Here is a tiny trained network, its code and every weight. The questions are about switching its units off for an input and a target symbol, where a switched-off unit gives its printed mean instead of its output.

import numpy as np


def w(rows, s, z=0):
    codes = np.array(rows[::2]) - 128.0
    scale = np.full(codes.shape[1], s)
    scale[-1] = z or s
    return codes * scale


def softmax(a):
    e = np.exp(a - a.max(-1, keepdims=True))
    return e / e.sum(-1, keepdims=True)


def log_softmax(a):
    a = a - a.max(-1, keepdims=True)
    return a - np.log(np.exp(a).sum(-1, keepdims=True))


def net(x, mask):
    ids = ['γζηθλμπφψ'.index(c) for c in x.split()]
    T = len(ids)
    res = E[ids] + P[:T]
    u = 0
    for l in range(2):
        r = res
        for j in range(3):
            rows = slice(2 * j, 2 * j + 2)
            q, k, v = (r @ M[l][rows].T for M in (Q, K, V))
            z = softmax(np.where(np.tri(T) > 0, q @ k.T / 2**0.5, -1e9)) @ v
            o = O[l][rows]
            res = res + np.where(mask[u + j], z, o[:, -1]) @ o[:, :-1]
        u += 3
    return log_softmax(res[-1] @ U[:, :-1].T + U[:, -1])


Q, K, V, O = {}, {}, {}, {}
E = w([
[147,191,76,179],'γ',
[167,45,126,154],'ζ',
[103,168,96,14],'η',
[168,138,168,185],'θ',
[92,231,98,12],'λ',
[93,73,108,194],'μ',
[93,40,130,62],'π',
[138,85,105,152],'φ',
[104,4,98,147],'ψ',
],0.014)
P = w([
[182,70,73,163],'0',
[101,160,70,124],'1',
[181,58,134,131],'2',
[140,154,94,184],'3',
[95,150,134,121],'4',
[157,119,150,49],'5',
[152,173,106,147],'6',
[109,138,160,145],'7',
[149,3,141,92],'8',
[162,111,108,211],'9',
[50,121,136,97],'10',
[193,71,187,57],'11',
[194,173,136,175],'12',
[60,93,164,123],'13',
],0.013)
Q[0] = w([
[123,2,200,115],'0.h0',
[168,114,110,190],'0.h0',
[101,77,222,167],'0.h1',
[130,97,107,166],'0.h1',
[141,95,115,132],'0.h2',
[71,104,147,163],'0.h2',
],0.0092)
K[0] = w([
[154,18,137,209],'0.h0',
[13,62,95,196],'0.h0',
[157,2,109,62],'0.h1',
[80,154,88,14],'0.h1',
[84,209,178,123],'0.h2',
[70,104,120,120],'0.h2',
],0.0075)
V[0] = w([
[107,166,142,98],'0.h0',
[55,255,127,130],'0.h0',
[84,73,198,14],'0.h1',
[230,89,211,88],'0.h1',
[154,162,169,90],'0.h2',
[81,210,167,159],'0.h2',
],0.008)
O[0] = w([
[169,38,103,68,105],'0.h0',
[136,95,129,185,57],'0.h0',
[129,184,53,61,50],'0.h1',
[75,127,198,83,47],'0.h1',
[143,145,94,116,55],'0.h2',
[253,151,198,31,4],'0.h2',
],0.007,0.003)
Q[1] = w([
[49,82,101,225],'1.h0',
[108,90,178,147],'1.h0',
[69,98,190,115],'1.h1',
[150,178,99,1],'1.h1',
[209,251,94,95],'1.h2',
[152,181,169,136],'1.h2',
],0.0089)
K[1] = w([
[81,185,96,95],'1.h0',
[124,80,130,122],'1.h0',
[55,255,187,118],'1.h1',
[65,120,56,114],'1.h1',
[19,71,113,38],'1.h2',
[44,75,172,95],'1.h2',
],0.0094)
V[1] = w([
[117,70,171,45],'1.h0',
[191,108,149,222],'1.h0',
[150,75,161,82],'1.h1',
[171,145,244,97],'1.h1',
[139,161,103,112],'1.h2',
[207,227,39,255],'1.h2',
],0.0063)
O[1] = w([
[32,72,133,151,79],'1.h0',
[71,92,231,188,136],'1.h0',
[131,238,35,253,88],'1.h1',
[49,132,60,117,12],'1.h1',
[163,149,139,133,120],'1.h2',
[248,236,186,33,255],'1.h2',
],0.0059,0.0061)
U = w([
[222,130,180,88,225],'γ',
[165,3,180,61,185],'ζ',
[153,112,56,108,36],'η',
[12,253,214,148,224],'θ',
[198,188,10,119,77],'λ',
[133,197,148,182,74],'μ',
[39,173,82,52,176],'π',
[158,97,113,140,3],'φ',
[126,45,108,127,27],'ψ',
],0.0053,0.0034)

Each question gives the input, a string of symbols that net reads in full, and the target symbol t.
The units are the heads (2 rows each of Q, K, V and O). Each row of codes is followed by its name. A weight is (code - 128) times the scale printed after its matrix; where a second scale follows, it is the last column's (O and U).
mask holds one flag per head, layer by layer. A switched-off head (its flag False) gives its mean, the last column of its rows in O, instead of its output. The means were averaged over made-up inputs and are rounded, as every weight is.
A unit's drop is (log p(t) with every unit on - log p(t) with that unit switched off) / (log p(t) with every unit on - log p(t) with every unit switched off).
The circuit of an input: a set's keep is (log p(t) with only the set's units on - log p(t) with every unit switched off) / (log p(t) with every unit on - log p(t) with every unit switched off). Starting from all 6 units, units are removed one at a time, each time the one whose removal leaves the highest keep (on an exact tie, the one counted first), for as long as the keep stays at least 0.8.
units of the circuit, in order: the units of the circuit, biggest drop first
most important unit: the unit with the biggest drop
heads that matter: for each layer, one digit per head in row order, 1 if its drop is at least 0.15 and else 0, layers parted by /
drop of u: that unit's drop, to one decimal
input γ λ λ π λ γ γ λ μ, target γ: heads that matter -> 000 / 001
input λ λ λ γ λ, target γ: heads that matter -> 110 / 000
input φ λ μ η ζ γ γ ζ ψ, target γ: units of the circuit, in order -> [1.h2; 0.h0]
input η μ λ λ λ λ λ π η γ λ ψ λ π, target π: most important unit -> 0.h1
input ψ θ θ μ μ λ λ η λ γ η, target γ: units of the circuit, in order -> [1.h2; 0.h0; 0.h1]
input λ μ θ γ η λ, target ζ: units of the circuit, in order -> [0.h0; 0.h1]
input ζ μ ψ γ η, target γ: units of the circuit, in order -> [1.h2; 0.h1; 0.h0]
input θ μ γ γ μ γ ζ γ π, target γ: units of the circuit, in order -> [1.h2; 0.h0]
input π γ γ λ λ φ λ ζ γ γ λ, target γ: units of the circuit, in order -> [0.h0; 1.h2; 0.h1]
input μ φ φ γ μ, target γ: units of the circuit, in order -> [1.h2; 0.h1]
input ζ π λ η η π θ λ φ θ μ π λ μ, target π: units of the circuit, in order -> [0.h1; 1.h0]
input φ λ θ θ φ λ, target ζ: drop of 1.h2 -> 0.0
input ζ γ ψ, target γ: drop of 0.h0 -> 0.2
input γ λ λ μ η φ γ ζ π, target γ: drop of 1.h2 -> 0.7
